Below is a small trained network, with its code and all its weights. Each question gives an input and a target symbol and asks what happens when units are switched off, that is, made to give their printed mean instead of their output.

import numpy as np


def w(rows, s, z=0):
    codes = np.array(rows[::2]) - 128.0
    scale = np.full(codes.shape[1], s)
    scale[-1] = z or s
    return codes * scale


def f(y):
    return y / 2 * (1 + np.tanh(0.7978845608 * (y + 0.044715 * y**3)))


def softmax(a):
    e = np.exp(a - a.max(-1, keepdims=True))
    return e / e.sum(-1, keepdims=True)


def log_softmax(a):
    a = a - a.max(-1, keepdims=True)
    return a - np.log(np.exp(a).sum(-1, keepdims=True))


def net(x, mask):
    ids = ['ΘΨαβζλφ'.index(c) for c in x.split()]
    T = len(ids)
    res = E[ids] + P[:T]
    r = res
    for j in range(3):
        rows = slice(3 * j, 3 * j + 3)
        q, k, v = (r @ M[0][rows].T for M in (Q, K, V))
        z = softmax(np.where(np.tri(T) > 0, q @ k.T / 3**0.5, -1e9)) @ v
        o = O[0][rows]
        res = res + np.where(mask[j], z, o[:, -1]) @ o[:, :-1]
    y = f(res @ A[0][:, :-1].T + A[0][:, -1])
    res = res + np.where(mask[3:11], y, B[0][:, -1]) @ B[0][:, :-1]
    return log_softmax(res[-1] @ U[:, :-1].T + U[:, -1])


Q, K, V, O, A, B = {}, {}, {}, {}, {}, {}
E = w([
[173,108,167,43,124],'Θ',
[120,85,192,150,120],'Ψ',
[106,100,251,185,115],'α',
[61,156,216,87,119],'β',
[71,165,96,108,63],'ζ',
[171,78,153,230,26],'λ',
[154,132,68,88,59],'φ',
],0.017)
P = w([
[222,165,84,2,76],'0',
[25,170,115,102,192],'1',
[84,135,45,124,169],'2',
[63,125,84,120,152],'3',
[127,171,68,127,106],'4',
[84,165,104,96,148],'5',
[124,161,37,148,83],'6',
[108,169,90,118,142],'7',
[163,155,78,126,97],'8',
[134,224,127,56,100],'9',
[138,169,122,45,163],'10',
[85,179,131,72,105],'11',
[175,207,203,62,116],'12',
],0.0073)
Q[0] = w([
[122,150,253,60,25],'head 1',
[184,182,177,138,160],'head 1',
[85,137,125,154,37],'head 1',
[61,134,138,57,184],'head 2',
[127,68,134,210,129],'head 2',
[144,91,198,105,120],'head 2',
[241,117,103,170,125],'head 3',
[57,196,169,254,164],'head 3',
[153,155,168,209,85],'head 3',
],0.0074)
K[0] = w([
[237,132,175,46,55],'head 1',
[102,250,101,170,131],'head 1',
[253,139,155,63,174],'head 1',
[189,126,215,169,100],'head 2',
[113,164,99,49,92],'head 2',
[143,115,154,20,204],'head 2',
[111,80,101,146,214],'head 3',
[70,82,158,227,145],'head 3',
[116,79,242,156,107],'head 3',
],0.0071)
V[0] = w([
[90,184,1,82,100],'head 1',
[208,9,95,54,149],'head 1',
[75,153,67,92,108],'head 1',
[134,112,109,232,50],'head 2',
[147,202,133,108,234],'head 2',
[162,29,110,206,179],'head 2',
[138,100,215,191,210],'head 3',
[164,118,199,81,124],'head 3',
[92,192,157,183,60],'head 3',
],0.0085)
O[0] = w([
[65,169,144,219,120,144],'head 1',
[196,195,107,112,255,196],'head 1',
[90,194,152,214,80,147],'head 1',
[145,28,197,137,187,109],'head 2',
[109,143,18,144,79,60],'head 2',
[181,68,74,153,149,2],'head 2',
[156,137,26,68,140,57],'head 3',
[158,173,158,92,129,186],'head 3',
[142,60,127,71,122,194],'head 3',
],0.0083,0.0057)
A[0] = w([
[180,131,140,89,103,128],'neuron 1',
[154,166,111,117,169,130],'neuron 2',
[162,181,255,138,130,163],'neuron 3',
[125,169,117,189,170,100],'neuron 4',
[108,130,98,44,211,169],'neuron 5',
[82,166,92,79,120,254],'neuron 6',
[149,181,212,198,151,176],'neuron 7',
[94,140,170,109,99,111],'neuron 8',
],0.009,0.0035)
B[0] = w([
[161,138,131,178,81,147],'neuron 1',
[110,99,108,146,144,135],'neuron 2',
[129,131,92,178,94,251],'neuron 3',
[126,80,93,73,104,130],'neuron 4',
[171,99,152,145,106,155],'neuron 5',
[185,205,129,157,150,168],'neuron 6',
[133,70,12,103,143,199],'neuron 7',
[100,89,160,122,119,176],'neuron 8',
],0.011,0.016)
U = w([
[166,193,64,143,207,177],'Θ',
[149,177,167,164,151,182],'Ψ',
[146,149,127,19,80,129],'α',
[102,213,166,135,76,151],'β',
[72,149,115,155,93,28],'ζ',
[148,106,160,176,158,136],'λ',
[88,114,2,18,103,1],'φ',
],0.0065,0.0029)

Each question gives the input, a string of symbols that net reads in full, and the target symbol t.
The units are the heads (3 rows each of Q, K, V and O) and the neurons (one row each of A and B). Each row of codes is followed by its name. A weight is (code - 128) times the scale printed after its matrix; where a second scale follows, it is the last column's (O, A, B and U).
mask holds one flag per unit, heads first, then neurons. A switched-off unit (its flag False) gives its mean, the last column of its rows in O or B, instead of its output. The means were averaged over made-up inputs and are rounded, as every weight is.
A unit's drop is (log p(t) with every unit on - log p(t) with that unit switched off) / (log p(t) with every unit on - log p(t) with every unit switched off).
The circuit of an input: a set's keep is (log p(t) with only the set's units on - log p(t) with every unit switched off) / (log p(t) with every unit on - log p(t) with every unit switched off). Starting from all 11 units, units are removed one at a time, each time the one whose removal leaves the highest keep (on an exact tie, the one counted first), for as long as the keep stays at least 0.8.
units of the circuit, in order: the units of the circuit, biggest drop first
k most important neurons: the k neurons with the biggest drops, biggest first
which heads matter: for each layer, one digit per head in row order, 1 if its drop is at least 0.15 and else 0, layers parted by /
drop when u is switched off: that unit's drop, to one decimal
input Θ λ Θ φ, target Θ: units of the circuit, in order	(head 1)
input λ ζ Ψ λ λ Θ λ β α Θ, target λ: units of the circuit, in order	(head 2; neuron 5)
input φ φ β ζ β ζ ζ λ, target φ: which heads matter	100
input φ Ψ λ Ψ φ α, target φ: units of the circuit, in order	(neuron 7; head 1; neuron 4)
input α β λ, target α: units of the circuit, in order	(head 1; neuron 3)
input β Ψ Θ Θ β Θ Θ α Θ ζ, target Θ: units of the circuit, in order	(head 1; neuron 6)
input Θ β Θ β, target Θ: units of the circuit, in order	(head 1; neuron 6; head 2)
input Θ Ψ λ Θ β φ Θ Ψ β β, target Θ: units of the circuit, in order	(head 1; neuron 7)
input Θ Θ α, target Θ: units of the circuit, in order	(head 1; head 3)
input α Ψ ζ, target α: units of the circuit, in order	(head 1; neuron 3; neuron 7)
input φ φ λ Ψ Θ β Θ λ φ β β, target φ: which heads matter	101
input α Θ α λ Ψ, target α: which heads matter	101
input Θ β Ψ Θ φ Θ φ, target Θ: units of the circuit, in order	(head 1; neuron 6)
input ζ ζ α, target ζ: units of the circuit, in order	(head 1; neuron 7)
input Θ ζ ζ, target Θ: units of the circuit, in order	(head 1)
input β Θ β ζ, target β: units of the circuit, in order	(neuron 7; head 2)
input β β Ψ, target β: units of the circuit, in order	(neuron 7; head 2; head 1)
input φ ζ φ ζ Ψ, target φ: 3 most important neurons	(neuron 7; neuron 4; neuron 6)
input Θ ζ Ψ α β ζ β Ψ Θ α λ λ, target Θ: which heads matter	100
input Θ Ψ Ψ ζ α, target Θ: which heads matter	101
input β ζ ζ, target β: 2 most important neurons	(neuron 6; neuron 7)
input ζ λ β Ψ ζ ζ φ Ψ φ φ ζ β, target ζ: most important neuron	(neuron 3)
input λ λ β, target λ: drop when head 2 is switched off	0.8
input ζ β ζ Ψ, target ζ: drop when head 1 is switched off	0.7
input Θ Ψ Θ Θ Ψ, target Θ: drop when head 1 is switched off	0.5
input α λ β β β ζ ζ, target α: drop when neuron 8 is switched off	0.0
